Below are the code and all the weights of a small trained network. Each question names an input and a target symbol and asks about switching units off, where a switched-off unit gives its printed mean instead of its output.

import numpy as np


def w(rows, s, z=0):
    codes = np.array(rows[::2]) - 128.0
    scale = np.full(codes.shape[1], s)
    scale[-1] = z or s
    return codes * scale


def norm(h):
    return h / np.sqrt((h * h).mean(-1, keepdims=True) + 1e-5)


def softmax(a):
    e = np.exp(a - a.max(-1, keepdims=True))
    return e / e.sum(-1, keepdims=True)


def log_softmax(a):
    a = a - a.max(-1, keepdims=True)
    return a - np.log(np.exp(a).sum(-1, keepdims=True))


def net(x, mask):
    ids = ['ΛΞβεζηθμπστω'.index(c) for c in x.split()]
    T = len(ids)
    res = E[ids] + P[:T]
    u = 0
    for l in range(2):
        r = norm(res)
        for j in range(3):
            rows = slice(2 * j, 2 * j + 2)
            q, k, v = (r @ M[l][rows].T for M in (Q, K, V))
            z = softmax(np.where(np.tri(T) > 0, q @ k.T / 2**0.5, -1e9)) @ v
            o = O[l][rows]
            res = res + np.where(mask[u + j], z, o[:, -1]) @ o[:, :-1]
        u += 3
    return log_softmax(norm(res)[-1] @ U[:, :-1].T + U[:, -1])


Q, K, V, O = {}, {}, {}, {}
E = w([
[151,80,157,137,139,111,128,82,171,127,193],'Λ',
[90,137,98,195,190,93,43,148,111,118,166],'Ξ',
[134,76,143,138,149,102,129,89,162,124,180],'β',
[123,87,118,136,117,119,119,78,122,133,205],'ε',
[110,102,86,220,132,138,130,100,147,126,101],'ζ',
[128,74,125,136,160,143,82,110,136,168,62],'η',
[111,131,97,165,206,116,183,116,134,108,141],'θ',
[114,61,150,132,110,71,152,126,122,139,175],'μ',
[165,118,130,160,142,139,130,84,86,227,135],'π',
[54,75,107,54,102,92,87,53,135,108,163],'σ',
[100,130,153,120,113,110,130,186,219,179,169],'τ',
[200,129,104,203,2,105,115,142,123,72,94],'ω',
],0.0087)
P = w([
[100,149,180,141,122,46,83,106,131,67,186],'0',
[99,142,120,162,138,14,87,90,154,108,164],'1',
[77,125,213,160,140,167,136,103,132,85,163],'2',
[123,120,107,153,138,50,112,121,170,129,141],'3',
[91,112,191,149,140,199,164,127,137,107,155],'4',
[145,105,92,129,133,83,132,148,173,143,132],'5',
[100,108,165,124,130,225,182,158,136,123,142],'6',
[163,90,59,95,122,115,157,178,173,163,130],'7',
[111,91,138,121,127,253,196,194,132,138,121],'8',
[176,94,45,97,123,135,157,196,163,180,104],'9',
],0.0066)
Q[0] = w([
[136,66,66,128,67,104,66,108,204,197,154],'L0H1',
[101,33,255,253,183,242,140,139,120,214,179],'L0H1',
[91,165,209,170,75,220,153,144,61,72,79],'L0H2',
[112,35,30,180,200,111,103,118,177,200,130],'L0H2',
[116,159,217,124,97,156,125,103,67,139,41],'L0H3',
[164,217,23,48,76,10,71,62,112,111,104],'L0H3',
],0.0081)
K[0] = w([
[150,152,135,74,161,162,175,76,245,177,105],'L0H1',
[151,100,117,127,133,143,239,255,66,200,153],'L0H1',
[110,98,177,67,72,77,119,44,186,146,168],'L0H2',
[201,87,54,151,168,178,129,164,107,174,100],'L0H2',
[179,142,144,175,25,126,80,16,109,150,125],'L0H3',
[84,145,127,134,187,73,102,58,146,57,158],'L0H3',
],0.0084)
V[0] = w([
[111,187,56,106,229,160,142,137,141,106,167],'L0H1',
[122,130,69,177,106,212,1,114,140,104,156],'L0H1',
[134,137,189,89,71,102,30,157,122,147,139],'L0H2',
[115,146,106,98,238,123,92,199,97,122,185],'L0H2',
[116,126,196,64,136,88,88,79,77,179,123],'L0H3',
[71,24,123,60,180,129,128,208,163,20,87],'L0H3',
],0.0047)
O[0] = w([
[156,49,160,137,169,37,162,194,177,97,78,7],'L0H1',
[171,106,245,130,125,105,129,88,214,164,130,82],'L0H1',
[214,106,111,95,209,158,68,209,110,116,136,51],'L0H2',
[135,176,253,88,102,129,136,154,73,88,106,142],'L0H2',
[170,106,73,152,157,143,116,216,102,118,130,55],'L0H3',
[173,186,115,122,185,182,125,62,174,104,144,254],'L0H3',
],0.0056,0.0015)
Q[1] = w([
[77,114,159,181,112,199,173,122,125,105,130],'L1H1',
[170,167,192,110,119,135,103,166,75,68,106],'L1H1',
[136,148,158,120,161,150,102,125,80,125,89],'L1H2',
[82,98,165,161,134,180,162,125,138,153,149],'L1H2',
[192,220,94,70,154,6,108,133,153,154,144],'L1H3',
[160,139,143,102,144,119,119,119,75,106,105],'L1H3',
],0.014)
K[1] = w([
[73,102,94,7,46,145,194,121,205,59,217],'L1H1',
[100,126,162,113,196,56,48,130,108,65,247],'L1H1',
[96,154,153,82,182,106,76,133,141,101,230],'L1H2',
[81,120,105,2,129,197,200,127,179,191,100],'L1H2',
[69,127,159,222,226,47,15,86,69,113,155],'L1H3',
[125,178,154,93,138,98,59,180,143,101,199],'L1H3',
],0.0073)
V[1] = w([
[152,129,148,61,125,138,133,97,77,254,97],'L1H1',
[78,55,104,56,153,153,50,94,138,100,16],'L1H1',
[197,128,156,139,23,146,129,109,136,33,146],'L1H2',
[211,116,133,178,123,190,187,162,137,162,80],'L1H2',
[193,42,123,118,122,126,168,42,45,65,86],'L1H3',
[39,87,115,99,228,113,139,115,130,184,159],'L1H3',
],0.0064)
O[1] = w([
[108,148,188,185,175,123,143,140,126,90,212,4],'L1H1',
[129,77,126,128,105,190,185,173,189,94,180,65],'L1H1',
[160,212,123,134,132,114,150,176,145,87,141,114],'L1H2',
[177,160,110,109,121,54,64,117,93,135,106,19],'L1H2',
[89,86,86,254,189,57,92,109,174,35,121,83],'L1H3',
[183,180,204,142,129,156,154,199,75,60,137,240],'L1H3',
],0.0091,0.0029)
U = w([
[125,146,113,59,166,144,89,123,152,45,104,120],'Λ',
[121,89,122,154,122,166,185,189,167,107,203,218],'Ξ',
[68,201,227,158,67,102,191,63,166,123,114,2],'β',
[247,93,159,143,185,175,37,79,164,152,108,74],'ε',
[207,215,71,110,116,90,94,165,141,98,142,245],'ζ',
[154,155,180,48,71,177,158,141,93,169,120,88],'η',
[120,50,107,181,93,92,127,238,34,170,103,108],'θ',
[117,92,25,122,93,97,143,93,173,219,157,234],'μ',
[97,146,177,102,153,89,59,201,166,145,100,163],'π',
[141,84,158,145,201,87,160,159,131,67,28,87],'σ',
[122,183,179,182,187,85,91,122,123,157,216,173],'τ',
[99,206,43,160,162,218,102,92,56,83,136,73],'ω',
],0.011,0.0037)

Each question gives the input, a string of symbols that net reads in full, and the target symbol t.
The units are the heads (2 rows each of Q, K, V and O). Each row of codes is followed by its name. A weight is (code - 128) times the scale printed after its matrix; where a second scale follows, it is the last column's (O and U).
mask holds one flag per head, layer by layer. A switched-off head (its flag False) gives its mean, the last column of its rows in O, instead of its output. The means were averaged over made-up inputs and are rounded, as every weight is.
A unit's drop is (log p(t) with every unit on - log p(t) with that unit switched off) / (log p(t) with every unit on - log p(t) with every unit switched off).
The circuit of an input: a set's keep is (log p(t) with only the set's units on - log p(t) with every unit switched off) / (log p(t) with every unit on - log p(t) with every unit switched off). Starting from all 6 units, units are removed one at a time, each time the one whose removal leaves the highest keep (on an exact tie, the one counted first), for as long as the keep stays at least 0.8.
circuit, biggest first: the units of the circuit, biggest drop first
unit that matters most: the unit with the biggest drop
which heads matter: for each layer, one digit per head in row order, 1 if its drop is at least 0.15 and else 0, layers parted by /
drop when u is switched off: that unit's drop, to one decimal
input σ ε μ ω ζ σ Ξ ω θ β, target β: which heads matter -> 011 / 000
input Ξ τ π τ Λ, target η: circuit, biggest first -> L1H3
input β Ξ θ, target σ: which heads matter -> 100 / 000
input β ω μ ω π β ζ, target θ: which heads matter -> 001 / 000
input μ η τ ζ τ μ σ η η τ, target Ξ: which heads matter -> 000 / 100
input σ β η β, target Ξ: which heads matter -> 000 / 100
input ω μ π θ ω β, target ζ: which heads matter -> 000 / 010
input ω θ η, target μ: which heads matter -> 000 / 001
input τ τ ω τ ζ π π β, target τ: which heads matter -> 000 / 100
input θ θ θ, target σ: which heads matter -> 100 / 101
input θ ζ ω η ζ η Ξ, target ε: circuit, biggest first -> L0H1, L1H2
input Ξ μ θ ζ Ξ, target σ: circuit, biggest first -> L0H1, L1H3
input ω Λ Λ μ β μ Ξ η θ ε, target β: which heads matter -> 010 / 000
input σ η μ ζ ζ ζ τ ω θ β, target β: unit that matters most -> L0H2
input σ η π σ η ω η ω τ, target μ: which heads matter -> 100 / 011
input μ ω β Ξ π β σ τ, target τ: which heads matter -> 010 / 100
input Λ π τ β β Ξ ζ, target β: which heads matter -> 101 / 000
input ω τ μ τ Ξ θ ζ θ σ, target Ξ: drop when L1H1 is switched off -> 0.5
input θ τ μ η θ η τ μ, target Ξ: drop when L1H1 is switched off -> 1.7
input η θ ω μ θ, target μ: drop when L0H2 is switched off -> 0.0
input μ ω θ ω η Λ η, target ε: unit that matters most -> L1H2
